Read these off the array that follows. Counting starts at 0.
1) Which number is the top-left entry?
2) Which number is the entry in row 0 and column 2?
3) Which number is the bottom-left entry?
4) Which number is the bottom-right entry?
5) Which number is the entry in row 0 and column 1?
6) Which number is the top entry of the column that holds the smallest entry?
120	140	131	135	142	132	112	140
122	142	131	136	139	132	115	137
125	123	115	115	121	118	132	142
127	136	120	118	120	123	104	128
1) 120
2) 131
3) 127
4) 128
5) 140
6) 112

W =
[[134 120 144 126 135 137 131 124 139 136 144 137]
 [138 142 139 108 139 137 128 111 153 123 126 120]
 [131 118 138 121 133 126 130 128 130 127 147 128]
 [119 129 136 115 136 135 136 127 138 137 148 136]]
Counting starts at 0.
The bottom entry of the column that holds the smallest entry is 115
The entry directly below the largest entry -> 130
Find the entry at row 2, column 0.
131
The entry at row 0, column 0 -> 134
The entry directly below 111 is 128
The entry in the bottom-right corner is 136
The entry in row 0 and column 2 -> 144
The entry just right of the largest entry -> 123
Find the entry in the bottom-left corner.
119
The entry at row 0, column 1: 120
Find the entry in row 1 and column 0.
138
The entry just left of 147: 127
Find the bottom entry of the column that holds the largest entry.
138
The entry at row 1, column 1 is 142
Find the entry at row 2, column 2.
138
The top entry of the column that holds the largest entry is 139
